Below is a small trained network, with its code and all its weights. Each question gives an input and a target symbol and asks what happens when units are switched off, that is, made to give their printed mean instead of their output.

import numpy as np


def w(rows, s, z=0):
    codes = np.array(rows[::2]) - 128.0
    scale = np.full(codes.shape[1], s)
    scale[-1] = z or s
    return codes * scale


def f(y):
    return np.maximum(y, 0)


def softmax(a):
    e = np.exp(a - a.max(-1, keepdims=True))
    return e / e.sum(-1, keepdims=True)


def log_softmax(a):
    a = a - a.max(-1, keepdims=True)
    return a - np.log(np.exp(a).sum(-1, keepdims=True))


def net(x, mask):
    ids = ['βδζηλπστφψω'.index(c) for c in x.split()]
    T = len(ids)
    res = E[ids] + P[:T]
    u = 0
    for l in range(2):
        r = res
        for j in range(2):
            rows = slice(4 * j, 4 * j + 4)
            q, k, v = (r @ M[l][rows].T for M in (Q, K, V))
            z = softmax(np.where(np.tri(T) > 0, q @ k.T / 4**0.5, -1e9)) @ v
            o = O[l][rows]
            res = res + np.where(mask[u + j], z, o[:, -1]) @ o[:, :-1]
        u += 2
        y = f(res @ A[l][:, :-1].T + A[l][:, -1])
        res = res + np.where(mask[u : u + 8], y, B[l][:, -1]) @ B[l][:, :-1]
        u += 8
    return log_softmax(res[-1] @ U[:, :-1].T + U[:, -1])


Q, K, V, O, A, B = {}, {}, {}, {}, {}, {}
E = w([
[97,214,108],'β',
[126,113,99],'δ',
[144,80,23],'ζ',
[130,11,192],'η',
[105,194,92],'λ',
[114,168,69],'π',
[127,123,79],'σ',
[114,174,74],'τ',
[123,151,49],'φ',
[111,184,72],'ψ',
[87,198,204],'ω',
],0.011)
P = w([
[255,180,250],'0',
[208,155,201],'1',
[178,135,153],'2',
[154,124,121],'3',
[134,110,108],'4',
[117,107,97],'5',
[103,101,96],'6',
[89,102,101],'7',
[76,100,104],'8',
[62,104,105],'9',
[51,104,111],'10',
[39,109,114],'11',
[28,108,123],'12',
[20,107,125],'13',
],0.0088)
Q[0] = w([
[161,139,120],'L0H0',
[122,135,128],'L0H0',
[133,126,126],'L0H0',
[97,123,119],'L0H0',
[113,172,75],'L0H1',
[142,151,154],'L0H1',
[254,149,147],'L0H1',
[81,99,145],'L0H1',
],0.014)
K[0] = w([
[76,133,114],'L0H0',
[140,113,133],'L0H0',
[131,127,126],'L0H0',
[117,116,172],'L0H0',
[144,95,140],'L0H1',
[179,151,155],'L0H1',
[249,139,86],'L0H1',
[52,160,168],'L0H1',
],0.012)
V[0] = w([
[31,91,162],'L0H0',
[2,26,116],'L0H0',
[222,177,197],'L0H0',
[193,95,173],'L0H0',
[148,200,95],'L0H1',
[107,93,80],'L0H1',
[236,120,15],'L0H1',
[165,93,168],'L0H1',
],0.0067)
O[0] = w([
[27,110,109,110],'L0H0',
[1,124,144,65],'L0H0',
[202,136,88,252],'L0H0',
[171,173,64,236],'L0H0',
[108,110,180,77],'L0H1',
[91,173,123,80],'L0H1',
[119,175,226,21],'L0H1',
[169,114,114,186],'L0H1',
],0.0071,0.0025)
A[0] = w([
[142,157,254,191],'L0N0',
[140,198,159,134],'L0N1',
[100,196,49,253],'L0N2',
[21,138,124,238],'L0N3',
[187,124,115,60],'L0N4',
[96,61,175,98],'L0N5',
[163,29,171,127],'L0N6',
[135,118,158,74],'L0N7',
],0.0096,0.0063)
B[0] = w([
[139,121,58,169],'L0N0',
[126,58,49,152],'L0N1',
[154,112,2,255],'L0N2',
[111,119,32,253],'L0N3',
[153,166,172,163],'L0N4',
[148,106,9,161],'L0N5',
[161,60,119,200],'L0N6',
[113,159,126,128],'L0N7',
],0.0065,0.0073)
Q[1] = w([
[197,145,165],'L1H0',
[145,148,184],'L1H0',
[104,172,246],'L1H0',
[151,186,126],'L1H0',
[103,147,130],'L1H1',
[95,164,112],'L1H1',
[98,205,190],'L1H1',
[147,88,132],'L1H1',
],0.012)
K[1] = w([
[183,190,174],'L1H0',
[255,161,132],'L1H0',
[241,143,122],'L1H0',
[195,92,177],'L1H0',
[175,148,164],'L1H1',
[151,148,186],'L1H1',
[174,156,173],'L1H1',
[140,157,29],'L1H1',
],0.0089)
V[1] = w([
[133,134,13],'L1H0',
[112,236,140],'L1H0',
[121,199,56],'L1H0',
[66,254,119],'L1H0',
[138,97,159],'L1H1',
[150,114,75],'L1H1',
[87,129,73],'L1H1',
[130,143,128],'L1H1',
],0.008)
O[1] = w([
[133,153,226,250],'L1H0',
[201,30,136,74],'L1H0',
[254,116,239,179],'L1H0',
[212,50,128,73],'L1H0',
[126,125,83,113],'L1H1',
[136,207,114,197],'L1H1',
[191,131,171,154],'L1H1',
[121,125,127,125],'L1H1',
],0.0066,0.015)
A[1] = w([
[126,96,152,113],'L1N0',
[164,124,70,187],'L1N1',
[162,167,254,162],'L1N2',
[54,151,191,149],'L1N3',
[72,179,45,74],'L1N4',
[165,94,199,254],'L1N5',
[186,35,186,204],'L1N6',
[147,197,251,136],'L1N7',
],0.0096,0.0094)
B[1] = w([
[110,128,124,130],'L1N0',
[107,168,95,251],'L1N1',
[127,40,147,221],'L1N2',
[58,139,177,160],'L1N3',
[167,104,254,185],'L1N4',
[132,74,21,254],'L1N5',
[236,216,154,188],'L1N6',
[70,3,210,210],'L1N7',
],0.0079,0.0072)
U = w([
[174,83,192,5],'β',
[76,106,45,250],'δ',
[37,63,131,254],'ζ',
[56,254,154,143],'η',
[158,103,191,14],'λ',
[139,83,163,38],'π',
[91,84,67,100],'σ',
[142,101,175,17],'τ',
[129,95,182,44],'φ',
[158,97,211,30],'ψ',
[186,174,49,207],'ω',
],0.0092,0.0078)

Each question gives the input, a string of symbols that net reads in full, and the target symbol t.
The units are the heads (4 rows each of Q, K, V and O) and the neurons (one row each of A and B). Each row of codes is followed by its name. A weight is (code - 128) times the scale printed after its matrix; where a second scale follows, it is the last column's (O, A, B and U).
mask holds one flag per unit, layer by layer, with each layer's heads first. A switched-off unit (its flag False) gives its mean, the last column of its rows in O or B, instead of its output. The means were averaged over made-up inputs and are rounded, as every weight is.
A unit's drop is (log p(t) with every unit on - log p(t) with that unit switched off) / (log p(t) with every unit on - log p(t) with every unit switched off).
unit that matters most: the unit with the biggest drop
top k neurons: the k neurons with the biggest drops, biggest first
k most important neurons of layer l: the k neurons of layer l with the biggest drops, biggest first
drop of u: that unit's drop, to one decimal
input λ η δ η λ, target η: top 3 neurons -> [L1N5; L0N2; L0N3]
input η σ ω ζ ω β σ ζ η σ η τ, target η: unit that matters most -> L1N5
input ψ δ π σ φ π ω ψ η, target ω: top 2 neurons -> [L0N5; L1N6]
input ψ δ ψ η δ, target η: 2 most important neurons of layer 1 -> [L1N5; L1N2]
input ω ψ σ ω π η η ω η β η η ψ, target η: top 3 neurons -> [L1N5; L1N2; L1N4]
input η η η η η λ η η η η η π ω φ, target ω: top 2 neurons -> [L0N2; L0N3]
input σ β η φ η η η φ δ η η η ω ζ, target ω: top 2 neurons -> [L0N3; L0N2]
input ω β σ ω η, target ω: top 3 neurons -> [L0N6; L1N6; L1N7]
input ζ η π, target η: top 2 neurons -> [L0N3; L0N2]
input ζ π η σ, target η: top 3 neurons -> [L0N2; L0N3; L1N5]
input β τ π δ π ω δ η ψ, target η: top 2 neurons -> [L1N5; L0N2]
input η ζ ω η τ, target η: top 2 neurons -> [L0N2; L1N5]
input η σ σ η η η ω η ω η η π, target η: 2 most important neurons of layer 0 -> [L0N2; L0N5]
input β η φ, target η: top 3 neurons -> [L0N3; L0N2; L1N5]
input η δ η, target δ: top neuron -> [L0N2]
input η ψ δ σ λ β ω σ δ δ δ η σ, target η: top 2 neurons -> [L1N5; L1N2]
input η ζ ψ σ σ σ η η ω ω η η, target η: 2 most important neurons of layer 0 -> [L0N5; L0N3]
input η η ψ ζ σ η φ, target η: drop of L0N2 -> 0.3
input ζ η ζ ζ ζ σ λ ψ δ η δ, target η: drop of L0N2 -> 0.2
input η ζ η, target δ: drop of L0N2 -> 0.2
input η ψ ω η ζ δ η η, target η: drop of L1H0 -> 1.1
input η ω β η λ π η ω ω η η λ, target η: top neuron -> [L1N5]
